Here is a tiny trained network, its code and every weight. The questions are about switching its units off for an input and a class, where a switched-off unit gives its printed mean instead of its output.

import numpy as np


def w(rows, s, z=0):
    codes = np.array(rows[::2]) - 128.0
    scale = np.full(codes.shape[1], s)
    scale[-1] = z or s
    return codes * scale


def f(y):
    return y / 2 * (1 + np.tanh(0.7978845608 * (y + 0.044715 * y**3)))


def log_softmax(a):
    a = a - a.max(-1, keepdims=True)
    return a - np.log(np.exp(a).sum(-1, keepdims=True))


def net(x, mask):
    res = np.array(x, float).reshape(1, 8) / 4 @ E
    y = f(res @ A[0][:, :-1].T + A[0][:, -1])
    res = res + np.where(mask, y, B[0][:, -1]) @ B[0][:, :-1]
    return log_softmax(res[-1] @ U[:, :-1].T + U[:, -1])


A, B = {}, {}
E = w([
[40,142,115,158,122],'x0',
[126,128,128,126,128],'x1',
[151,164,175,214,150],'x2',
[128,128,127,131,130],'x3',
[98,53,199,117,122],'x4',
[105,178,165,60,184],'x5',
[112,80,104,141,247],'x6',
[128,127,127,128,129],'x7',
],0.013)
A[0] = w([
[71,68,177,143,110,63],'neuron 1',
[137,155,183,174,120,103],'neuron 2',
[109,192,166,57,182,91],'neuron 3',
[8,134,99,166,92,164],'neuron 4',
[142,199,55,131,119,24],'neuron 5',
[94,83,55,62,96,68],'neuron 6',
[154,84,187,117,112,89],'neuron 7',
[132,67,65,175,100,109],'neuron 8',
[118,120,98,73,101,80],'neuron 9',
[87,109,181,110,119,47],'neuron 10',
[137,165,157,107,52,2],'neuron 11',
[123,162,45,143,150,71],'neuron 12',
[243,91,130,120,129,200],'neuron 13',
[166,120,134,81,113,212],'neuron 14',
[120,174,178,125,52,149],'neuron 15',
[96,80,97,83,113,83],'neuron 16',
],0.014,0.0078)
B[0] = w([
[228,105,185,40,109,186],'neuron 1',
[188,219,107,201,136,175],'neuron 2',
[49,85,170,176,16,209],'neuron 3',
[101,208,61,50,167,234],'neuron 4',
[237,85,199,61,114,189],'neuron 5',
[156,174,145,222,151,215],'neuron 6',
[177,175,147,76,122,168],'neuron 7',
[28,122,209,141,57,196],'neuron 8',
[173,176,174,224,160,175],'neuron 9',
[189,143,152,118,109,157],'neuron 10',
[72,1,173,140,192,183],'neuron 11',
[188,52,236,69,119,181],'neuron 12',
[44,170,114,68,141,247],'neuron 13',
[133,181,39,131,142,211],'neuron 14',
[98,66,105,130,181,229],'neuron 15',
[164,136,131,191,157,182],'neuron 16',
],0.0091,0.012)
U = w([
[228,132,160,54,103,64],'0',
[108,59,119,131,225,145],'1',
[124,209,81,67,129,174],'2',
[100,149,149,149,4,11],'3',
[196,205,121,206,158,25],'4',
[141,163,114,99,133,231],'5',
[146,163,103,107,128,253],'6',
],0.012,0.0073)

Each question gives the input, the list of numbers given to net, and the class t.
The units are the neurons (one row each of A and B). Each row of codes is followed by its name. A weight is (code - 128) times the scale printed after its matrix; where a second scale follows, it is the last column's (A, B and U).
mask holds one flag per neuron, in row order. A switched-off neuron (its flag False) gives its mean, the last column of its row in B, instead of its output. The means were averaged over made-up inputs and are rounded, as every weight is.
A unit's drop is (log p(t) with every unit on - log p(t) with that unit switched off) / (log p(t) with every unit on - log p(t) with every unit switched off).
The circuit of an input: a set's keep is (log p(t) with only the set's units on - log p(t) with every unit switched off) / (log p(t) with every unit on - log p(t) with every unit switched off). Starting from the 12 units with the biggest drops (on a tie, the unit counted first), units are removed one at a time, each time the one whose removal leaves the highest keep (on an exact tie, the one counted first), for as long as the keep stays at least 0.8.
units of the circuit, in order: the units of the circuit, biggest drop first
k most important neurons: the k neurons with the biggest drops, biggest first
drop of u: that unit's drop, to one decimal
input [4,1,-4,7,6,4,-7,7], class 1: units of the circuit, in order => (neuron 15)
input [-5,-8,-1,5,-2,5,-7,-7], class 1: units of the circuit, in order => (neuron 11; neuron 15)
input [2,-7,-8,6,2,-6,7,3], class 4: 2 most important neurons => (neuron 6; neuron 16)
input [-5,1,-5,-3,-3,-8,-5,3], class 3: 2 most important neurons => (neuron 8; neuron 4)
input [-8,0,8,-2,-2,-8,0,1], class 2: 2 most important neurons => (neuron 13; neuron 3)
input [-6,3,6,1,1,6,5,6], class 2: units of the circuit, in order => (neuron 11; neuron 13)
input [-7,-2,1,-1,-1,1,-8,5], class 1: 3 most important neurons => (neuron 11; neuron 15; neuron 4)
input [-3,6,-2,1,-7,-7,1,-1], class 0: 3 most important neurons => (neuron 5; neuron 12; neuron 3)
input [4,3,-7,0,-8,5,-5,-6], class 0: 2 most important neurons => (neuron 5; neuron 12)
input [2,3,3,5,0,-6,-6,4], class 1: units of the circuit, in order => (neuron 15; neuron 11)
input [-8,-7,-7,4,2,0,-7,-3], class 2: 3 most important neurons => (neuron 14; neuron 13; neuron 7)
input [4,-6,-3,-1,7,8,0,5], class 3: 3 most important neurons => (neuron 3; neuron 5; neuron 12)
input [8,-7,8,-8,4,-4,0,4], class 2: 2 most important neurons => (neuron 4; neuron 6)
input [-4,5,0,-5,-5,-4,-8,3], class 1: units of the circuit, in order => (neuron 11; neuron 15)
input [-4,-8,8,-8,6,-8,1,-3], class 3: units of the circuit, in order => (neuron 8)
input [6,-7,3,-6,0,-4,-3,-4], class 2: 2 most important neurons => (neuron 4; neuron 3)
input [5,4,1,1,-8,1,1,-8], class 0: drop of neuron 11 => 0.0
input [6,0,-6,4,8,-4,2,8], class 0: drop of neuron 13 => 0.1
input [0,-5,-5,6,-3,-5,-6,1], class 1: drop of neuron 15 => 0.3
input [0,-1,-6,7,8,-1,-4,-6], class 0: units of the circuit, in order => (neuron 1)
